Below is a small trained network, with its code and all its weights. Each question gives an input and a class and asks what happens when units are switched off, that is, made to give their printed mean instead of their output.

import numpy as np


def w(rows, s, z=0):
    codes = np.array(rows[::2]) - 128.0
    scale = np.full(codes.shape[1], s)
    scale[-1] = z or s
    return codes * scale


def norm(h):
    return h / np.sqrt((h * h).mean(-1, keepdims=True) + 1e-5)


def f(y):
    return np.maximum(y, 0)


def log_softmax(a):
    a = a - a.max(-1, keepdims=True)
    return a - np.log(np.exp(a).sum(-1, keepdims=True))


def net(x, mask):
    res = np.array(x, float).reshape(1, 6) / 4 @ E
    u = 0
    for l in range(3):
        y = f(norm(res) @ A[l][:, :-1].T + A[l][:, -1])
        res = res + np.where(mask[u : u + 4], y, B[l][:, -1]) @ B[l][:, :-1]
        u += 4
    return log_softmax(norm(res)[-1] @ U[:, :-1].T + U[:, -1])


A, B = {}, {}
E = w([
[76,182,254,128],'x0',
[55,142,131,139],'x1',
[109,35,151,225],'x2',
[80,46,172,119],'x3',
[148,157,183,78],'x4',
[146,153,190,204],'x5',
],0.0077)
A[0] = w([
[70,80,255,163,131],'0.n0',
[104,143,145,193,47],'0.n1',
[148,69,122,149,2],'0.n2',
[133,104,174,89,15],'0.n3',
],0.0091,0.0039)
B[0] = w([
[158,48,250,190,254],'0.n0',
[149,108,156,95,155],'0.n1',
[150,137,98,27,144],'0.n2',
[64,18,108,255,136],'0.n3',
],0.007,0.0054)
A[1] = w([
[238,131,67,148,110],'1.n0',
[104,219,174,190,165],'1.n1',
[85,135,53,137,97],'1.n2',
[158,105,165,10,253],'1.n3',
],0.012,0.0044)
B[1] = w([
[149,153,140,175,229],'1.n0',
[135,99,97,5,216],'1.n1',
[138,58,145,140,173],'1.n2',
[39,203,117,228,255],'1.n3',
],0.016,0.0068)
A[2] = w([
[126,63,38,236,52],'2.n0',
[130,148,90,167,2],'2.n1',
[85,176,122,103,18],'2.n2',
[252,177,54,255,81],'2.n3',
],0.0083,0.0024)
B[2] = w([
[135,93,2,110,236],'2.n0',
[159,187,108,107,152],'2.n1',
[133,202,87,173,152],'2.n2',
[236,184,188,175,255],'2.n3',
],0.0091,0.0061)
U = w([
[93,141,179,56,79],'0',
[131,88,124,77,124],'1',
[84,49,54,126,85],'2',
[81,196,100,136,222],'3',
[155,82,156,135,62],'4',
[243,138,91,145,133],'5',
[122,106,251,187,174],'6',
[129,86,156,121,1],'7',
],0.02,0.0096)

Each question gives the input, the list of numbers given to net, and the class t.
The units are the neurons (one row each of A and B). Each row of codes is followed by its name. A weight is (code - 128) times the scale printed after its matrix; where a second scale follows, it is the last column's (A, B and U).
mask holds one flag per neuron, layer by layer. A switched-off neuron (its flag False) gives its mean, the last column of its row in B, instead of its output. The means were averaged over made-up inputs and are rounded, as every weight is.
A unit's drop is (log p(t) with every unit on - log p(t) with that unit switched off) / (log p(t) with every unit on - log p(t) with every unit switched off).
The circuit of an input: a set's keep is (log p(t) with only the set's units on - log p(t) with every unit switched off) / (log p(t) with every unit on - log p(t) with every unit switched off). Starting from all 12 units, units are removed one at a time, each time the one whose removal leaves the highest keep (on an exact tie, the one counted first), for as long as the keep stays at least 0.8.
units of the circuit, in order: the units of the circuit, biggest drop first
top k neurons: the k neurons with the biggest drops, biggest first
k most important neurons of layer l: the k neurons of layer l with the biggest drops, biggest first
drop of u: that unit's drop, to one decimal
input [0,8,-4,-3,-8,-6], class 2: 2 most important neurons of layer 1 : 1.n2, 1.n3
input [-1,0,-6,7,7,3], class 3: units of the circuit, in order : 1.n3
input [8,-2,0,-2,6,4], class 0: 2 most important neurons of layer 1 : 1.n1, 1.n0
input [-2,5,-5,-7,-6,5], class 5: top 4 neurons : 1.n3, 1.n0, 0.n0, 1.n2
input [-3,7,-5,2,-4,5], class 1: units of the circuit, in order : 1.n3, 1.n1
input [-4,6,1,-3,5,3], class 1: units of the circuit, in order : 1.n1, 1.n3
input [4,4,-6,-7,-4,5], class 0: top 2 neurons : 1.n1, 1.n3
input [-6,4,5,4,1,3], class 2: top 3 neurons : 1.n0, 2.n3, 2.n0
input [4,5,-4,-4,-6,0], class 0: top 3 neurons : 1.n1, 1.n3, 2.n0
input [6,-3,-6,1,5,4], class 3: 2 most important neurons of layer 2 : 2.n2, 2.n3
input [-4,6,-8,-7,-4,1], class 5: top 3 neurons : 1.n3, 1.n2, 2.n3
input [0,1,5,-6,-2,5], class 5: top 2 neurons : 1.n2, 0.n0
input [-8,7,-6,4,-2,7], class 5: 2 most important neurons of layer 1 : 1.n1, 1.n0
input [5,3,-4,-5,-1,5], class 0: units of the circuit, in order : 1.n1
input [4,4,-2,-3,-6,-1], class 0: drop of 2.n0 : 0.1
input [7,-6,-1,-5,-1,8], class 0: drop of 2.n3 : 0.1
input [-4,1,-5,3,-8,8], class 5: drop of 0.n3 : 0.0
input [0,6,-3,-5,-6,4], class 1: drop of 1.n1 : 0.7
